Known rows, with every step that occurs:
dupi, sevu, rafifop, tete: [ 3.02  0.22  1.17  1.64 -2.79  0.41 -1.38 -1.46  2.14  1.13 -2.03 -0.13
 -2.30  1.15 -0.36  0.52  0.41 -1.18  2.72  0.03 -0.95 -0.20 -2.42  2.34
 -0.89  0.78 -0.49 -1.01  1.45 -3.39  3.11  1.41  0.87  2.46  0.39  1.10
  1.47  3.00 -0.41 -1.79 -1.36]
turi, dupi, gidug, sevu, rafifop: [ 1.95 -1.21  1.90  3.05  0.46  1.22 -0.92  1.04  1.75 -0.69  1.05 -1.72
 -0.68 -0.13  0.21  0.94  2.70  2.83  0.60  0.38 -1.45 -0.96 -6.35  1.42
  1.24 -0.42  2.45  0.20  1.76 -0.86 -0.90  1.85  0.88 -0.98 -2.90 -1.78
 -0.72  1.49 -6.74 -5.71 -0.32]
sevu, rafifop, tete, turi: [ 1.09 -0.25 -0.62  2.70 -2.61  0.52 -0.83 -0.85 -0.62  0.20 -2.35 -0.24
 -1.13  0.48 -1.05 -2.34  0.90 -0.63  1.86 -0.58 -1.37  0.00 -0.67  1.29
 -0.32 -1.16 -2.23 -1.69  0.70 -2.75  2.96  0.93  1.82  1.13  0.28  1.51
  0.83  3.44 -1.74 -0.91 -2.62]
zike, sevu, rafifop, tete, dupi, zifaf, gidug: [ 1.03 -1.03  2.61  1.41 -2.93  1.34 -2.36 -0.54  0.21  0.38 -0.08  0.06
 -1.26  0.13 -0.28  2.04  2.96  1.99  1.35  0.08 -3.42  1.36  0.22  2.18
 -0.95  0.71 -0.95 -0.08  1.97 -2.05  3.01  0.61  0.30  0.39 -1.33  0.04
  1.67  1.92 -0.68 -3.24 -1.26]
gidug, dupi, zifaf, rafifop: [-0.97  2.07  0.68  0.41 -1.03 -0.48 -1.62  1.37  1.51  1.10  1.05  0.74
  0.44  1.62 -1.63  1.62  1.82  1.62  1.66  0.05 -2.38  2.42 -0.79  2.53
 -0.56 -2.63  1.63  1.20  4.14  0.24 -0.48  0.28  2.36 -1.43 -2.04 -1.54
 -0.19  1.69 -1.04 -0.53 -0.44]
gopa, zike, sevu, rafifop, tete: [ 2.81 -0.25  1.66 -1.80 -3.38  1.04 -3.70 -0.49  0.86  1.25 -0.46  0.68
 -1.74 -0.51 -1.34  3.53  0.16 -0.46  1.67 -1.13 -2.52  3.40 -2.81  0.97
  3.41  2.33  0.93 -0.03 -0.69 -0.78  2.66 -2.37 -0.42  2.71 -0.62  0.37
  1.30  1.64  1.08 -3.94 -3.32]
lafep, zike, zifaf, rafifop, tete: [ 1.98  1.97  2.32 -2.46 -2.87 -1.91 -3.16  1.10  0.23 -0.37  0.24  2.36
 -1.28  2.80 -3.43  5.16 -0.43  1.04  5.40  0.12 -2.43  2.26  1.35  1.23
  2.29  0.72 -1.24 -0.93 -1.63 -2.57  1.88  2.98  1.29 -1.07 -0.83 -1.91
 -1.46  2.13  0.96  0.10  0.39]
sevu, rafifop, zike, gidug, dupi, turi, lafep: [ 0.31  1.45 -1.06  4.28 -1.05  0.18 -2.80 -1.29 -0.50  2.17  0.28 -0.58
 -2.72  0.02 -2.14 -0.05  0.51 -0.68  1.94 -1.68 -0.91  1.20 -2.43  1.61
  1.75  1.18 -1.35 -1.22  0.96 -1.27 -0.52 -1.72  1.95 -1.54 -2.94 -1.17
  0.11  2.38 -2.77 -3.87 -1.60]
lafep, dupi, zifaf, gidug, sevu: [ 1.19 -0.25  3.04 -0.05 -2.17 -1.28 -2.75  0.88  1.38 -0.24 -0.59  1.18
  0.37  2.34 -0.73  3.07  5.27  2.36  2.86  0.83 -3.35  2.73  0.60 -0.57
 -0.16 -0.38  0.20 -0.47  2.31 -1.12 -0.89  1.43  2.04 -0.35 -0.20 -4.46
  2.44  3.43 -1.12 -1.03  3.48]
turi, sevu, rafifop, zike, zifaf, gidug, dupi: [ 1.80  1.12 -1.74 -0.90 -2.52  1.44 -0.17  0.09  1.31 -0.14 -0.86 -0.84
 -3.80  1.41 -1.24  1.48  1.22  1.30  0.55 -0.65 -1.12  2.24 -4.49  1.68
  1.13  0.64 -2.07 -0.45  2.30 -3.18  0.99  1.10 -0.16  1.02 -1.71 -0.58
 -1.03 -0.42 -3.27 -2.37  1.61]
turi, dupi, zifaf, gidug, sevu, rafifop: [ 0.47 -0.12  2.05  2.29 -0.53  0.22  0.06  1.59 -0.49 -1.01  2.41 -1.08
  0.60 -0.25 -0.11  1.70  4.61  2.25  0.39  0.43 -1.49 -0.80 -3.89  1.56
  1.45 -0.87  0.48  0.65  3.39  0.37  0.02  2.97  0.29 -1.55 -3.29 -1.44
 -0.85  1.10 -5.41 -3.22  1.56]
tete, dupi, gidug, sevu, rafifop, zike, zifaf: [ 1.59 -2.17  0.96  2.22 -3.32  0.32 -2.88  0.15  1.84  0.24  0.58  0.18
 -3.39  0.17 -1.03 -0.95  2.75  3.27  1.05 -0.98 -2.44  2.14 -3.37  1.61
 -0.19  0.30  0.27 -1.58  0.55 -4.31  0.04  1.04  1.54 -0.77 -1.83 -0.71
  0.47  1.31 -5.49 -4.72 -2.35]
lafep, dupi, sevu, rafifop, zike, zifaf: [ 3.22 -0.84  2.61  1.63 -2.56 -1.68 -3.72 -1.44  2.99  1.02 -3.22  0.36
 -3.12  1.53 -0.12  2.04  1.71 -0.75  4.41  1.29 -1.96  1.10 -1.68  0.96
  1.00  2.57 -2.43 -1.39 -0.20 -4.65  1.64  1.36  1.20  1.66  0.24 -2.66
  3.06  5.36  0.59 -3.79  0.98]
lafep, rafifop, tete, turi, dupi, sevu: [ 2.15  1.26  2.26  0.19 -6.01  1.52 -1.00 -0.57  1.77  0.09 -3.31 -0.32
 -0.48  0.57 -1.44 -0.93  0.27  0.48  2.70  0.38 -1.01  0.86 -4.26  0.04
 -1.32 -0.14 -0.42 -2.82  1.00 -0.68  2.89  1.62  1.80  2.45 -1.13 -0.76
  2.24  2.91 -0.83 -1.89 -0.59]
sevu, rafifop, tete, gidug: [ 1.18 -0.09 -0.71  3.49 -2.43  0.88 -1.61 -0.43 -0.59  0.01 -2.10  1.20
 -1.25  0.66 -1.31 -0.84  1.13  0.40  0.98 -0.57 -1.24 -0.93 -1.17  1.45
  0.34 -1.48 -2.87 -1.34  0.77 -2.11  3.40  0.20  1.35 -0.10 -0.52 -0.62
 -0.34  1.17 -1.40 -0.77 -1.74]
lafep, turi, sevu, rafifop, zike, zifaf: [ 3.38  0.00 -1.56 -2.88 -2.98  0.82 -2.12  1.03  0.25  0.77 -2.94 -1.88
 -3.88  0.98 -2.09  0.69  2.49  1.05  2.93 -0.16 -1.24  1.89 -1.12  0.13
  1.23  1.23 -1.15 -2.22 -0.62 -2.79  0.09  3.04 -0.50 -0.06 -1.16  0.79
 -0.58  1.12 -0.73 -1.75 -0.13]
gidug, sevu, rafifop, tete, lafep: [ 2.10  0.71 -0.76  0.22 -3.36  1.20 -0.03  0.64  2.74  0.65 -0.97  0.11
 -1.94  0.29 -1.11 -0.89  2.36  2.16  1.26 -1.92 -2.80  0.86 -1.81  1.00
  0.61  0.66  2.10  0.64 -0.38 -2.17  1.32 -0.26  1.93  3.18 -0.09 -0.80
  0.29  2.41 -4.04 -1.70 -0.41]
tete, dupi, zifaf, zike, gidug, sevu: [ 0.92 -1.11  3.18  0.38 -3.09 -0.13 -3.65  0.20  0.42  0.47  2.68  2.48
  0.37 -2.43 -2.49 -1.17  4.03  3.16  0.28 -0.88 -3.02  2.98  0.99  0.48
  0.39 -0.28  0.73 -1.12 -0.22 -1.23 -1.09  2.38  0.48 -0.16 -1.12 -1.37
 -0.95  0.40 -4.83 -3.76 -0.55]
tete, lafep, dupi, turi, sevu, rafifop: [ 3.07  0.20  2.25  0.80 -3.09 -1.12 -1.83 -2.33  2.26  1.54 -1.94  1.44
 -1.23 -1.57 -1.52 -2.84  2.66  3.91  3.08  1.03 -3.49 -0.76 -2.76 -0.89
 -1.16  0.48 -0.50  0.21 -0.41 -0.37 -1.15  0.40  3.71  1.86 -0.89 -3.44
 -0.23  3.08 -0.85 -4.02 -1.19]
turi, lafep, dupi, gidug, sevu, rafifop, zike: [ 2.10  0.76  1.90  2.69 -0.38 -0.55 -1.37 -0.63  1.50  1.37 -0.51  0.79
 -3.08  0.67 -0.74  1.63  2.91  2.92  1.86 -0.82 -3.67  0.81 -3.48 -0.58
  0.34  1.62  1.15 -1.07  1.58 -2.65 -2.21 -1.93  2.27  1.47 -2.20 -3.91
  0.31  3.41 -2.46 -4.15  0.51]
lafep, zike, sevu, rafifop: [ 3.21 -0.56  2.93 -2.08 -0.73  0.37 -4.76 -0.32  0.34  1.06 -0.12  1.28
 -0.14 -1.38  0.85  3.85  1.33  2.46  3.11  0.05 -3.51  0.71 -0.44  0.41
  3.42  1.79 -0.44 -0.48 -1.75 -3.88  0.84  1.57 -0.26  1.94 -1.85 -1.03
  0.87  2.27  1.39 -3.77 -0.12]
zike, gidug, sevu, rafifop, tete, lafep, dupi, zifaf: [ 1.87  0.80  1.13  0.68 -3.78  0.09 -1.72  0.68  2.12  0.70  0.39  1.81
  0.10  1.63 -2.80  0.92  2.42  2.41  3.76 -1.13 -2.91  1.60  1.39  0.78
  1.00  1.29  0.90  0.39  0.36 -0.23 -0.28 -0.42  2.01  0.28 -0.88 -4.36
 -0.01  2.84 -3.92 -2.43  1.26]
tete, lafep, dupi, zifaf, rafifop: [ 1.82  1.67  3.40 -0.14 -2.82 -2.29 -1.48 -0.27  1.56  1.52 -0.51  3.94
  0.61  0.56 -2.13 -0.64  2.60  4.29  3.96  0.97 -5.21 -0.41  0.58 -0.20
 -0.38 -0.72  0.39  1.04  1.21  0.78 -0.81  0.08  3.68  1.25 -1.52 -5.23
 -0.35  2.90  1.36 -1.11 -0.95]
sevu, rafifop, zike, gidug: [ 1.41  0.47 -0.79  2.40 -1.02  0.39 -2.79 -0.13 -0.60  1.29 -0.69  0.56
 -1.87  1.04 -0.78  0.39 -0.03 -0.64  2.27 -1.39 -1.58  0.71 -0.87  1.67
  3.87  1.51 -1.98 -1.51 -0.06 -2.36  1.21 -0.77  0.52 -0.56 -1.85 -1.28
  1.07  1.50 -1.81 -2.05 -1.09]
gopa, zifaf, zike, sevu, rafifop, tete: [ 1.44  1.21  2.80 -0.41 -2.98  0.35 -2.63 -1.15  0.78 -0.10  0.91  2.11
 -2.77 -1.51 -4.09  4.83  2.44  0.00  1.40  0.77 -3.31  3.94  0.28  0.66
  4.07  2.54 -0.82 -0.30 -2.10 -2.55  2.02 -0.19 -2.00  2.20 -1.66 -0.51
 -1.22  4.72 -0.70 -4.26 -2.12]
gidug, dupi, zifaf, rafifop, tete, gopa, zike: [ 0.03  2.03 -0.01  0.19 -3.80 -0.87 -2.25  0.50  0.73  1.93  0.44  1.72
  0.12  2.41 -2.35  1.49  2.07  1.14  1.10 -1.23 -2.57  3.53 -2.88  2.31
  0.19 -3.03  1.50  0.11  3.02 -0.34  0.85 -0.16  2.74  0.14 -1.18 -1.43
 -1.16  0.77 -0.40 -0.19 -2.11]
zifaf, gidug, dupi, turi, sevu, rafifop, tete, lafep: [ 0.61  1.99 -0.65  2.15 -4.58  0.94 -1.11 -1.39  0.19  0.19 -0.55 -1.04
 -1.80  1.92 -4.30  0.10  2.06  1.53  1.24 -0.51 -0.97  2.25 -2.78  1.36
 -3.59 -2.07 -0.71 -0.47  2.92  0.12  0.03  0.82  3.18 -0.87 -1.17 -1.62
 -0.61  0.10 -2.96 -2.09  0.91]
zifaf, rafifop, zike, gidug, dupi: [ 0.26  2.61 -0.54  0.66 -1.61  0.32 -3.73  1.68  1.47  1.68 -0.68  0.83
 -0.86  4.55 -3.32  2.89 -1.74  0.27  3.27 -1.16 -2.43  3.85  0.29  1.76
  0.79 -0.22  0.92 -1.37  1.87 -0.33  0.43 -0.61  1.08 -2.16 -1.37 -4.22
  1.50  1.30 -1.26 -0.56 -0.39]
zike, zifaf, gidug, dupi: [-0.93  1.30 -0.06  0.97 -3.81  0.50  0.08  0.97 -0.57 -2.49  1.49  0.19
 -1.53  2.83 -5.07  4.01  0.53 -0.57  3.09 -0.26  0.81  3.91  1.70  0.89
  0.25 -0.16 -1.09  0.86  0.87  2.05 -1.22  2.29  0.96 -3.83 -0.77 -1.47
 -0.81  0.75 -1.48 -0.77  2.92]
gopa, zike, sevu, rafifop, tete, dupi, zifaf: [ 2.42 -1.03  2.67 -1.34 -4.17  0.10 -4.01 -0.63  0.41  1.69  0.57  1.36
 -1.52 -1.78 -0.79  2.09  1.95  1.01  0.91 -0.89 -3.33  3.03 -2.88  1.78
  2.37  1.62  0.36 -0.26  0.36 -1.66  3.00 -1.98 -0.05  2.51 -1.38  1.00
  0.76  1.29  0.23 -4.61 -4.29]
zike, sevu, rafifop, tete, lafep, dupi: [ 2.68 -0.43  2.62  0.99 -2.61  0.94 -2.37 -1.28  2.11  1.17 -2.68  0.86
 -1.67 -0.28 -0.33  1.34  1.63  2.02  2.65  0.34 -4.24  0.31  0.29  1.11
  0.05  2.14 -0.22  0.86 -1.06 -1.77  2.49 -1.11  1.53  3.05 -0.19 -2.03
  1.70  3.70  0.94 -4.39 -0.90]
rafifop, tete, lafep, turi: [ 2.97  1.74 -0.54  0.13 -5.23 -0.05 -1.03 -0.24 -0.84  1.37 -3.71  1.67
 -2.06  1.39 -4.61 -1.45  1.66  0.94  2.62 -1.24 -2.41  0.38  2.61  0.59
 -1.96 -0.71  0.65 -1.15 -2.76  0.35  1.57 -0.19  3.82  2.00  1.14 -0.31
 -1.65  0.73  0.73 -0.33 -0.83]
zike, zifaf, gidug, dupi, sevu: [-0.04  1.22  0.39  0.67 -4.45  0.69 -0.33  0.29  0.65 -1.99  1.33 -0.01
 -1.90  3.12 -5.03  4.37  0.35 -1.16  3.71  0.04  1.17  3.82  0.76  1.01
 -0.76  0.17 -0.89  0.64  1.60  1.37 -0.91  3.00  0.65 -2.88 -0.58 -1.40
 -0.24  1.45 -0.99 -1.29  2.70]

Rows:
[ 3.03 -1.44  2.74 -0.49 -4.05  0.76 -4.63 -0.98  0.91  1.34  0.09  0.85
 -2.11 -0.72 -1.39  2.44  0.77  1.33  1.27 -0.83 -3.13  3.28 -4.07  1.61
  1.72  1.51  0.92 -0.97  0.19 -2.05  2.33 -2.17  0.13  1.91 -1.36  0.17
  1.06  0.91 -0.40 -5.59 -4.73]	gopa, zike, sevu, rafifop, tete, dupi, gidug
[ 1.49  2.05  3.08  1.05 -3.01 -2.44 -0.52 -0.53 -0.47  1.70  0.30  3.37
 -0.60  1.19 -2.02  2.04  2.72  2.81  2.29 -0.77 -4.10  1.55 -2.05 -0.70
  0.08  0.18  0.85 -0.94  1.96  0.20 -0.83 -0.86  2.30  1.31 -1.03 -3.49
 -1.57  2.28  0.88 -0.82 -0.93]	turi, lafep, dupi, zifaf, rafifop, tete, gopa, zike
[ 0.38  3.77  0.91 -0.89 -4.49  1.32  1.06  0.79  0.55 -0.20  1.28  0.85
 -3.18  1.05 -3.33  3.32  0.95  2.05  2.40 -2.05 -1.89  3.11 -3.00 -1.61
  1.85  2.87  0.87 -0.99  1.43  1.20 -1.73 -0.80  0.70  0.47 -3.86 -3.19
  0.27  1.15 -1.08 -0.77  1.98]	turi, lafep, rafifop, zike, zifaf, gidug, sevu
[ 2.26  1.34  1.80  1.28 -3.11 -0.46 -0.90  0.21 -1.24  0.78  1.69  2.20
 -1.11 -1.43 -2.47  1.34  1.13  3.84  1.69 -2.46 -2.42  0.69  0.40  0.66
  0.14  2.03  0.71 -1.71 -1.13 -2.53 -1.13 -0.21  0.74  1.25 -1.58 -1.24
 -2.66  0.09 -4.04 -3.62  1.59]	turi, lafep, zike, gidug, sevu, rafifop, tete, dupi
[ 0.83  0.01  0.39  1.87 -4.37  1.99 -1.24 -0.80  0.42  0.15 -0.65  0.07
 -1.60  1.29 -1.55  3.74  2.42  1.35  1.16 -0.41 -2.38  2.99 -0.99  1.49
  0.49  0.73 -0.39  0.10  0.72 -1.97  1.89  0.19 -0.52  0.93 -1.04 -0.77
  0.70  2.76 -0.60 -3.28 -0.59]	zike, sevu, rafifop, tete, gopa, zifaf, gidug, dupi
[ 2.71  0.06  1.36 -0.59 -2.81 -0.17 -3.93  0.82 -0.26  0.56  1.01  1.15
  1.28  0.28 -1.99  1.95  2.66  1.90  3.37 -0.99 -2.01  0.90 -0.54  0.56
  2.14 -0.21 -0.67 -1.89 -0.61 -3.06  0.69  2.75  1.09  0.53 -1.89 -2.24
 -1.42  2.67 -4.36 -3.53  1.03]	lafep, zike, gidug, sevu, rafifop, tete, turi, dupi, zifaf
[ 0.76  2.00  1.56 -1.03 -3.71 -1.11 -2.40  0.86 -0.11  1.52  1.83  3.24
  1.08  3.81 -3.05  2.70  1.41  1.18  3.57 -0.92 -3.24  2.92 -0.93  1.00
  1.60 -1.61  0.76 -0.73  3.21  1.26  1.31  0.98  1.59 -1.61 -1.59 -2.78
 -1.15  1.22  0.36  1.75 -3.35]	dupi, zifaf, rafifop, tete, gopa, zike, gidug
[ 3.52  1.79 -2.03 -1.30 -4.86  1.02 -1.82 -0.06  0.24  2.44 -2.38  0.68
 -2.15 -0.06 -4.23 -2.24  1.55  3.17  2.38 -1.47 -2.45  0.71 -0.38  0.32
 -0.39  0.02  0.21 -0.98 -0.99 -0.48 -1.58  0.10  1.91  1.86 -1.94 -2.26
 -2.28 -0.64 -1.22 -3.27 -0.30]	tete, lafep, turi, sevu, rafifop, zike, gidug, dupi
[ 1.94  0.23  0.97  0.55 -5.41  0.11 -3.23 -0.26  0.40  1.29  2.06  0.49
 -1.56 -0.83 -4.36  1.11  0.63  0.81  1.78 -2.74 -0.91  4.49 -2.84  0.31
  1.07  2.30  2.08 -1.66 -0.38  0.58 -0.56 -2.16  0.64 -0.28 -1.02 -0.70
 -0.44  0.94 -4.68 -4.78 -2.58]	gopa, zike, gidug, sevu, rafifop, tete, dupi, turi, lafep
[-0.27  1.62  1.20  1.62 -1.78  0.87 -2.50 -1.70  0.35  1.64  1.16  0.75
 -1.02 -1.87 -3.33  0.26  3.51  0.16  0.21 -0.69 -2.88  2.48 -0.95  1.22
 -0.56 -1.75 -0.54  0.45  2.15 -1.14  0.07  0.07  2.11  2.23 -2.36 -0.46
 -1.82  3.51 -1.37 -4.28 -1.75]	gidug, dupi, zifaf, zike, sevu, rafifop, tete, turi, lafep
[ 2.14  0.93  0.85  2.55 -2.95 -1.06 -0.43 -0.23 -1.37  1.20 -1.39  0.16
 -1.58 -0.70 -1.76 -1.93  3.25  1.73  2.01  0.00 -2.81 -2.70 -1.31  2.69
  0.44 -0.70 -1.33 -0.26  0.17 -1.50  2.54  0.98  2.65  0.95 -2.21  0.41
 -2.16  1.64 -1.55 -2.33 -2.23]	sevu, rafifop, tete, lafep, turi, dupi, zifaf
[ 1.44  1.25  0.08 -2.90 -5.68  0.33 -3.06  1.75  2.08 -0.46  1.00  1.96
 -1.75  2.90 -5.65  4.67 -0.45 -0.19  3.38 -1.35 -1.14  5.37 -2.21 -0.38
  2.49  0.41  0.69 -0.39  0.35  1.28  1.73 -0.01 -0.06 -0.92 -0.71 -2.90
 -0.72  1.57 -0.81 -0.79 -2.63]	gopa, zike, zifaf, rafifop, tete, gidug, sevu
[ 2.58 -0.14  1.58  3.34 -1.42  0.93 -0.22  0.26  1.68 -0.06  0.24 -0.59
 -1.41  0.13 -1.32 -0.32  2.65  3.25  0.71 -0.12 -2.33 -1.79 -5.94  1.87
  0.03 -0.69  2.22  0.47  0.89 -0.72  0.40  0.72  2.56  0.75 -2.55 -2.21
 -2.14  1.18 -6.39 -5.61 -0.99]	turi, dupi, gidug, sevu, rafifop, tete, lafep
[ 1.12  0.96  1.74  2.62 -2.43 -0.08  0.74  0.81 -0.53 -0.37  1.58  0.07
 -0.14  0.00 -1.64  0.46  4.57  2.65  0.49 -0.08 -2.36 -1.66 -3.50  1.99
  0.21 -1.15  0.25  0.92  2.51  0.51  1.32  1.83  1.97  0.18 -2.96 -1.87
 -2.25  0.80 -5.05 -3.12  0.90]	turi, dupi, zifaf, gidug, sevu, rafifop, tete, lafep
[ 1.66  0.00  3.89  0.89 -3.67  0.11 -3.55 -1.63  0.82 -0.04  1.44  2.25
 -3.10 -1.70 -4.17  3.73  3.06  1.80  1.01  1.06 -3.91  3.82 -0.95  1.27
  2.37  1.72 -0.83 -1.22 -1.20 -3.85  1.68  0.01 -1.44  1.38 -2.39 -0.71
 -1.47  3.97 -2.20 -5.90 -3.53]	gopa, zifaf, zike, sevu, rafifop, tete, dupi, gidug
[ 2.23  2.00  2.46 -2.29 -5.87 -2.25 -2.50  0.41  1.35  0.22 -0.06  2.92
 -2.05  2.32 -5.49  3.71 -0.91  0.34  4.85 -0.26 -2.77  4.04 -0.96  0.52
  2.43  1.67  0.04  0.13 -1.01  1.00  1.59 -1.01  1.66  0.40 -0.39 -3.26
 -0.81  2.22  1.43 -1.57 -2.41]	gopa, zike, zifaf, rafifop, tete, lafep, dupi
[ 0.13  2.60  1.00  1.14 -8.12  0.54 -1.21 -0.99  0.33  0.04 -1.57  0.56
 -1.20  2.32 -3.27  1.60  2.16  1.74  2.36 -0.36 -1.31  4.01 -4.19 -0.03
 -0.06 -0.65 -0.45 -2.61  0.84 -0.26  1.18  0.72  2.34 -0.63 -2.03 -2.01
  1.22  1.89 -0.36  0.06 -0.29]	lafep, rafifop, tete, gopa, zifaf, gidug, dupi, turi
[-0.89  3.34  0.02  2.25 -4.45 -0.53 -0.77  0.17  0.91  0.36  0.72  1.85
 -2.17  1.92 -6.19  3.76  1.24  1.48  2.14  0.47 -1.52  3.55 -1.09  0.67
 -1.82 -1.02  0.14 -0.96  2.61  0.62  0.75 -1.46  0.85 -2.45 -2.34 -2.36
 -2.17  4.34 -1.77 -1.44 -2.71]	gopa, zifaf, rafifop, tete, gidug, dupi, turi, lafep
[ 2.47 -1.15  2.05  1.30 -1.57 -0.86 -4.20 -0.06  3.60  0.30 -1.81  0.04
 -3.16  2.97 -0.77  2.88  3.30  1.68  3.90  0.59 -3.30  2.58 -2.89  0.22
  1.74  1.35 -0.27 -1.01  0.40 -4.26 -0.35  0.24  2.46 -0.12 -1.10 -4.72
  2.34  4.94 -2.46 -4.09  0.57]	lafep, dupi, gidug, sevu, rafifop, zike, zifaf
[ 1.23  0.37  0.03  1.31 -4.55  0.56 -2.04 -2.22  0.14  0.58  1.88  1.84
 -0.59 -1.08 -3.71  0.43  3.15  2.09  0.89 -0.44 -1.19  3.82 -4.03 -1.13
  3.07 -0.24 -0.74 -1.49 -0.93 -1.22 -2.42  3.30 -0.89 -0.41 -1.89 -2.01
 -3.21  2.20 -3.62 -3.63 -2.12]	tete, gopa, zifaf, zike, gidug, dupi, turi, sevu, rafifop
[ 2.23  3.23  1.31 -1.75 -4.17 -0.27 -2.39  1.60  2.23  1.17 -0.25  2.58
  0.02  3.97 -4.56  2.63 -0.82  3.20  4.67 -1.25 -4.20  2.30  1.32  1.02
 -0.64 -0.14  2.20 -0.65  0.17 -0.53  1.32  0.63  2.17  0.56 -0.55 -4.74
 -0.61  1.46 -1.37  0.30 -0.39]	zifaf, rafifop, tete, lafep, zike, gidug, sevu
